(in the rows, 128 means zero)
Each name stands for a flat space through zero: a line, a plane or more. A row that begins with a name and a colon came from that space; any other row is followed by the name of the space it lies nearest, among the names in its block.
z235-z399: [136 124 133 111 108 137 134 125 149 139 134 107 135 104 142  79 121 150
 110 106 114 105]
z132-z794: [104 123 119 130 121 119  93  89 106 125 113  77 129 133 126 157 115  84
 144 109 151 135]
z68-z885: [ 92 120 132 128 118 119 128 142 169 102 103 131 137 108 140 105 141 162
 105 128 175 137]
z68-z885: [134  97 117 106 100 152 120 109 161 125 110 116 152 131 114 138  99 125
  95 108 144 117]
[141 156 123 140 135 136 121 146 157 124 119 145 122 119 122 133 123 140
 131 133 125 129]
z235-z399
[112 114 131 119 109 144 140 144 160 125 107 120 165 120 146 122 140 147
 156 105 163 120]
z68-z885
[147 187 123  79 136  99 126 160 157 134 153 140 121 104 125 115 126 114
 130 156 154  84]
z235-z399
z380-z610: [138 137 141 155 118 138 166 165 171 104 137 105 167 136 106  99 128 141
 116 160 127 122]
z753-z476: [150 140 101 120 124 150 128 137 139 169 145 106 172 147 114 100 137  80
 156 116 121 105]
z787-z745: [146 123 139 133 140 145 143  99  98 158 135 116 111 109  94 173 173 113
 154 211 158 131]
z132-z794: [114 110 131 135 132 121 162 126 140 131 125 124 113 142 152 123 134 112
 132 132 107 129]
[115 127 150 136 148 121 116 128 116 124  94 100 152 158 131 129  92 116
 147 156 141 126]
z132-z794
[ 85 111 117 135 114 140 142 112 160 155 172 124  88 107 173 156 164 150
 127  62  98 136]
z132-z794
[144 142 144 145 160 137 120  89  92 154 107 137  88 124 127 137 161 129
 130 188 155 132]
z787-z745
[126 147 142 136 122 110 153 130 154 116 124 132 127 141 128 134 112 141
 114 140 114 144]
z380-z610
z989-z454: [171 166 141 105 143 107 171  92 132 137 150 153 136 140 136 122  99  84
 127 134 118 113]
z989-z454: [116 133 101 142 110 153  92 142 113 129 113  87 108 114 134 114 118 150
 125 133 110 128]
[114  96 106 135 122 120 134 136 162 108 146 138 163 116 138 136  92 109
 141  87  95 140]
z787-z745
z235-z399: [104  92 143 176 252 130 121 166 110 103 132 131 117 132 116 127 164 157
 158 169 149 141]
[154 139 151 118 139 137 126 132 132 105 136 115 122 104 108  82 130 146
 154 160 101  88]
z132-z794
[117 107 115 108  80 143 152 128 139 147 136 144 140 137 112 138 102 132
  85 139 127 112]
z68-z885
[133 132 154 112 120 150 134 140 160 118 131  96 137 129 173 138 169 151
  98 126 151 163]
z989-z454
z753-z476: [143 149 131 144 155 112 135  98 134 131 132 149 115  83 111 143 154 111
 135  93 140 128]
[131 120 121 141 125 157 143 124 131 129 122 129 114 138 115 153 121 150
  78 129 158 122]
z68-z885
[150 108 133 121 181 111 142 153 163 147 104 143 136 147 131 111 107 146
 121 165 123 106]
z132-z794
[144 113 100 143 130 140 140 114 133 126 104 143 130 143 111 149 127 135
  87 118 149 121]
z68-z885
[158 166 102  96 107 139 103 117  65  99 115 107 114 123  93 125 123 105
 119 149 149 139]
z132-z794
[131 164 127 147 143 135 128 123 135 140 136 132 135 117 110 124 138 152
 123 126 141 111]
z753-z476
[112 122 158 124 120 120 122  83 141 117 121 165 149 124 127 145 111 175
  68 120 183 133]
z753-z476
[157  97 113 135 120 139 127 126 102 131 123 134 111 143 150 116 141 116
 153 122 129 132]
z380-z610
[ 77 129 139 154 112 132  79 115 142 148 110  64 122 120 146 124  99  99
 134 123 171 130]
z132-z794
[125 110 125 120  88 134 144 110 116 168 100 136 156 105 166 104 156  91
 100 104 123 132]
z753-z476
[169 155 153 109 140 161 166 148 166 134 147 129 124 140 156 133 143 114
  82 122 136 143]
z989-z454
[129 128 112 131 114  94 120 145 144 101 134 139 150 157 103 144 156 175
 157  93 148 155]
z989-z454
[117 121 127 137 116 101 142 134 145 118 126 124 128 132 138 138 111 128
 132 102  96 144]
z787-z745
z380-z610: [101 156 143 119 127  90 116  95 115 102 103 108 118 170  75 107 106 124
 108 108 107 150]
[125  79 162 115 109 145 119 114 117 127 115 114 108 134 180 132 107 131
 113 154 126 174]
z753-z476
[152  90 114 116 121 167 151 120 118 132 113 136 115 134 122 158  94 117
  67 114 118 120]
z68-z885
[116 152 129 120  92 162 105 128  97  88 142 114 112  97 114 117 149 100
 142 141 141 147]
z132-z794
[126  96 122 125 147 108 115 140 138 116 163 125 117 129 142 145 110 151
 121 153 129 133]
z380-z610
[131 114 125 140  94 148 131 142 132 178 101 121 174 149 161  86 144 114
 133 112  79 120]
z753-z476
[173 132  83 138 204 129  79 145 126 136 117  99  72 101 111  93  82 160
 126  90 153  74]
z132-z794
z787-z745: [203 102 119 123 112 126 163  79 116 164 156 153 162  54  90 230 143  98
 200 186 130 126]
[ 80 144 158 149 137  83 102 154 133 108 143 127 148  97 160 101 156 146
 176 131 113 142]
z68-z885
[120 130 108 135 117 147 118 157 176 128 149 135 155 114 171 121  84 111
 125  77 105 129]
z787-z745
[116 148 125 158 116 146 103 160 143 139 111 120 191 145 131 106 161 171
 127 136 130  65]
z753-z476
[ 97 128 126 106 126 127 122 157 159  72 138 124 133 139 153 105  99 126
 106  89 116 136]
z787-z745
[ 86 133 146 144 162 138 137 149 169  98 126 139 107 124 134 128 154 173
 110 140 181 145]
z68-z885
[150 117 142 139 145 150 162 165 141 134 147 126 115 135 115 144 122 146
 139 176 140 117]
z380-z610
[113 129 120 115 153 110 140 158 112  86 142 122  93 173 153 175  81 144
 130 147 134 171]
z753-z476
[140 150 121 157 167 142 148 130 125 104 107 123  90 132  84 161 141 119
 114 137 142 124]
z68-z885
[141 167 117 151 142 122 122 166 126 106 118 153 116 123 131 115 162 137
 133 144 124 122]
z235-z399

Each name stands for a flat space through zero: a line, a plane or more. A row that begins with a name and a colon came from that space; any other row is followed by the name of the space it lies nearest, among the names in its block.
z31_z966: [124 132 114 112 114 135 136 145 158 112 103 121 129 130 135 133 138 138
 155 152 116 156]
z972_z52: [161 112 158 139  94 144 138  22 116 116 124 159 119 122 147 147 128 145
 125  88 129 144]
z355_z118: [119 159 162 136 143 124 110 120  97  95 149 133 157 124 147 113 129 127
 150 120 104 131]
z978_z933: [153 123 129 158 100  66 111  87 156 122 101 114 148 114  97 139  99 184
 124  90 114 123]
z841_z580: [119 118 146 109 111 135 148 155 126 148 129 116 135 150 125 150 158 101
 128 110 155 144]
z972_z52: [145 137 147 129 120 151 116  85 109 144 114 101 129 136 127 112 181 129
 116 118 110 156]
z20_z754: [160 118 136 118 139 110 148 143 129 117 118 115 141 105 132 116 141 121
 136 132 132 113]
z686_z909: [142 161 169 136 131 115 132 116 144 119 127 136  93 160 143 161 114 104
 130 116 133 168]
[132  96 126 114 125 121 156 134 117 120 137 120 142  94 109 140 115 127
 136 133 111 112]
z686_z909
[156  96 166 127 145 149 109  86 163 100  90 153 126 127  96 141 157 130
 117  87  91 153]
z972_z52
[ 91 168 103 116 118 104 113 132 164  79  84 112 115 153 106 149 116 148
 106 117 130 121]
z31_z966
z636_z930: [146 128 125 114 138 127 116 133 118 114 130 117 140 133 139 129 145 128
 134 127 146 135]
z636_z930: [154 129 121 102 128 127 113 127 115 117 139 116 146 128 144 138 153 138
 130 139 150 155]
z978_z933: [116 104 126 100 159 130 193 139 101  99 114 106 124 171 144 108 168  84
 154 112 133  93]
z511_z813: [142 110 143 141 122 133 131 126 127 133 116 126 112 134 130 125 133 124
 119 136 153 137]
[117 149 133 122 128 140 117 155 135 130 136 135 109 125 133 125 132 123
 135 129 128 113]
z978_z933
[115 126 110 131  93  87 170 102 115 107 149 186 132  85 148 157  46 146
 134 104 170 107]
z972_z52
z355_z118: [144  98  88 104 109 131 137 148 159 150 107 125 100 130 108 140 123 124
 105 149 150 125]
[127 159 144  90 170 158 104 147 130 133 156 151 102 120 129  97 138 116
 127 134 102 156]
z978_z933
[135 130 140 117 148 116 114 130 135 114 127 125 103 114  92  92 139 142
 114  95 130 104]
z978_z933
[114 131 127 126 122 140 123 123 136 118 132 149 117 112 137 131 123 133
 126 129 107 138]
z636_z930
[134 113 117 103 130 102 127 123 109 141 128 117 129  97 116 148  97 146
 157 161 133  89]
z686_z909
[104 149 123 114 107 134 145 128 185  95 104 127 129 148 110 125 147 126
 152 162  90 171]
z31_z966
z686_z909: [133 157 124 121 131 119  96 121 126 141 113 125 106 155 149 128 117 126
 137 131 157 145]
z511_z813: [147 169 141 119 129 119 147 120 172 121 149 152 126 146 138 127 162 137
 118 137 140 123]
[103 135 145 125 124 104 140 108 137 116 115 138 149  78 119 144 102 148
  98  74 144 142]
z972_z52
[128  99 128 133 131 138 152 138 134 124 131 138 155 119 114 122 135 128
 113 124 107 120]
z686_z909
[170 132 143 117 139 113 114 145 104 129 128  93 162 152 126 123 140 119
 140 130 181 124]
z636_z930

Rows lie near named flat spaces through zero. A row that begins with a name and a colon came from that space; any other row is followed by the name of its block's space that it lies nearest.
z764-z335: [125 136 128 122 141 101 161 134 146 118 152 117 114  87 181 143 118 147
 124 129 114 126]
z764-z335: [107 107  97 131 117 137 119 121 133 107 130 132 133 130 100 127 100 126
 108 132 102 130]
z880-z913: [128 126 116 107 152 105  95 119  95 108 165 116 111 128 128 114 127 111
 114 107 123 119]
[181 101  83  94  93 163 189 130  77 104 119 123 129 104 114 147 119  90
 113 111  99 161]
z880-z913
z663-z158: [136 108 170 138  54 122 126 149  86  57 110 124  98 175 141 151 136 104
  99 145 146  93]
z205-z24: [109  98 134 119 110 125 129 127 101 130 117 143 116 107 111 119 118 131
 124 131 157 108]
z632-z977: [194  75  99  94  26 149 112  71 152 182  88 129 107 112 111  88 127 100
 140 140 173 106]
[152 125 109  88 133 103  92 154 121  38 137 145 106 139 129 128 158 105
 138 165 130 152]
z880-z913
z786-z431: [150 126  82 126 155 165 109 168 126 169 111 102 139 100 127 115 104  64
 127 129 158 112]
[130 109  86 134 139 110 123 168 131 100 125 104 134 158 112 141 135 133
 129 165 114 141]
z205-z24
[104 131 119  72 115 125 112 135  96  83 125 145 136 125  99 131 113 137
 136  91 109 151]
z764-z335
z663-z158: [123 169 126 100 170 124 118  80 148 105 146 137 115 122 136  42 130 151
  63 168 108 176]

Rows lie near named flat spaces through zero. A row that begins with a name and a colon came from that space; any other row is followed by the name of its block's space that it lies nearest.
z660-z363: [134 161 131  91 127 158 147 108 131  97 104 148 130 117 105 146  97 120
 119 114 141 126]
z139-z890: [153 174 124  58 126  90 118 133 112 166 121 156 168 118 162  96 184 142
 111 111 157 137]
z439-z992: [121 144  90  70 153 100  95 120 122 116 108 186 174 142 138  80 127 128
 179  90 154 156]
[130 132 149 184 111 126 190 127 149 142 128 134 117 104 145 169 113 146
  53 127 111 159]
z439-z992
z385-z710: [116 164 153  58 123 135 125 133 127 102  99  74 160  90 117 144 176 118
 143 137 116 123]
z660-z363: [126 111 115 145 117 122 126 128 130 126 109 111 110 120 122 119 140 128
 127 130 127 139]
[111 134 160  77 134 140 122 115  93 142 179 130 102 165 193 140 137 128
 158 166 118 113]
z385-z710
